Below are the code and all the weights of a small trained network. Each question names an input and a class and asks about switching units off, where a switched-off unit gives its printed mean instead of its output.

import numpy as np


def w(rows, s, z=0):
    codes = np.array(rows[::2]) - 128.0
    scale = np.full(codes.shape[1], s)
    scale[-1] = z or s
    return codes * scale


def f(y):
    return np.maximum(y, 0)


def log_softmax(a):
    a = a - a.max(-1, keepdims=True)
    return a - np.log(np.exp(a).sum(-1, keepdims=True))


def net(x, mask):
    res = np.array(x, float).reshape(1, 2) / 4 @ E
    y = f(res @ A[0][:, :-1].T + A[0][:, -1])
    res = res + np.where(mask, y, B[0][:, -1]) @ B[0][:, :-1]
    return log_softmax(res[-1] @ U[:, :-1].T + U[:, -1])


A, B = {}, {}
E = w([
[179,181,27,134,217],'x0',
[11,137,90,131,116],'x1',
],0.013)
A[0] = w([
[124,114,128,125,139,110],'neuron 1',
[103,129,199,135,89,92],'neuron 2',
[122,143,146,134,139,254],'neuron 3',
[85,139,250,129,131,104],'neuron 4',
[131,115,131,168,105,104],'neuron 5',
[10,157,87,138,139,96],'neuron 6',
[137,155,35,148,165,113],'neuron 7',
[135,165,100,120,183,79],'neuron 8',
[229,149,202,137,137,83],'neuron 9',
[107,149,175,132,110,132],'neuron 10',
],0.023,0.017)
B[0] = w([
[140,124,142,131,106,128],'neuron 1',
[163,120,92,141,117,196],'neuron 2',
[2,198,125,91,100,234],'neuron 3',
[162,115,79,128,129,213],'neuron 4',
[113,88,132,173,99,138],'neuron 5',
[151,118,197,171,171,244],'neuron 6',
[168,123,85,125,93,252],'neuron 7',
[139,88,82,143,135,195],'neuron 8',
[157,118,193,177,157,231],'neuron 9',
[139,124,119,126,101,173],'neuron 10',
],0.056,0.02)
U = w([
[212,123,2,187,101,83],'0',
[192,135,229,204,223,173],'1',
[42,208,104,127,95,254],'2',
[140,63,131,76,205,69],'3',
[129,93,109,30,133,77],'4',
[165,128,162,127,171,55],'5',
],0.01,0.0086)

Each question gives the input, the list of numbers given to net, and the class t.
The units are the neurons (one row each of A and B). Each row of codes is followed by its name. A weight is (code - 128) times the scale printed after its matrix; where a second scale follows, it is the last column's (A, B and U).
mask holds one flag per neuron, in row order. A switched-off neuron (its flag False) gives its mean, the last column of its row in B, instead of its output. The means were averaged over made-up inputs and are rounded, as every weight is.
A unit's drop is (log p(t) with every unit on - log p(t) with that unit switched off) / (log p(t) with every unit on - log p(t) with every unit switched off).
The circuit of an input: a set's keep is (log p(t) with only the set's units on - log p(t) with every unit switched off) / (log p(t) with every unit on - log p(t) with every unit switched off). Starting from all 10 units, units are removed one at a time, each time the one whose removal leaves the highest keep (on an exact tie, the one counted first), for as long as the keep stays at least 0.8.
units of the circuit, in order: the units of the circuit, biggest drop first
most important unit: the unit with the biggest drop
top k neurons: the k neurons with the biggest drops, biggest first
drop of u: that unit's drop, to one decimal
input [3,-3], class 2: most important unit	neuron 6
input [7,-8], class 1: top 2 neurons	[neuron 9; neuron 4]
input [-3,-2], class 2: units of the circuit, in order	[neuron 7; neuron 6]
input [-6,-5], class 0: top 3 neurons	[neuron 6; neuron 4; neuron 2]
input [3,-1], class 2: top 2 neurons	[neuron 4; neuron 2]
input [-8,-8], class 0: top 2 neurons	[neuron 4; neuron 6]
input [-1,-4], class 1: top 2 neurons	[neuron 9; neuron 7]
input [-5,7], class 1: top 2 neurons	[neuron 6; neuron 7]
input [3,0], class 2: top 2 neurons	[neuron 4; neuron 2]
input [2,7], class 1: drop of neuron 6	4.1
input [2,8], class 1: drop of neuron 6	4.1
input [1,-3], class 2: drop of neuron 6	1.5
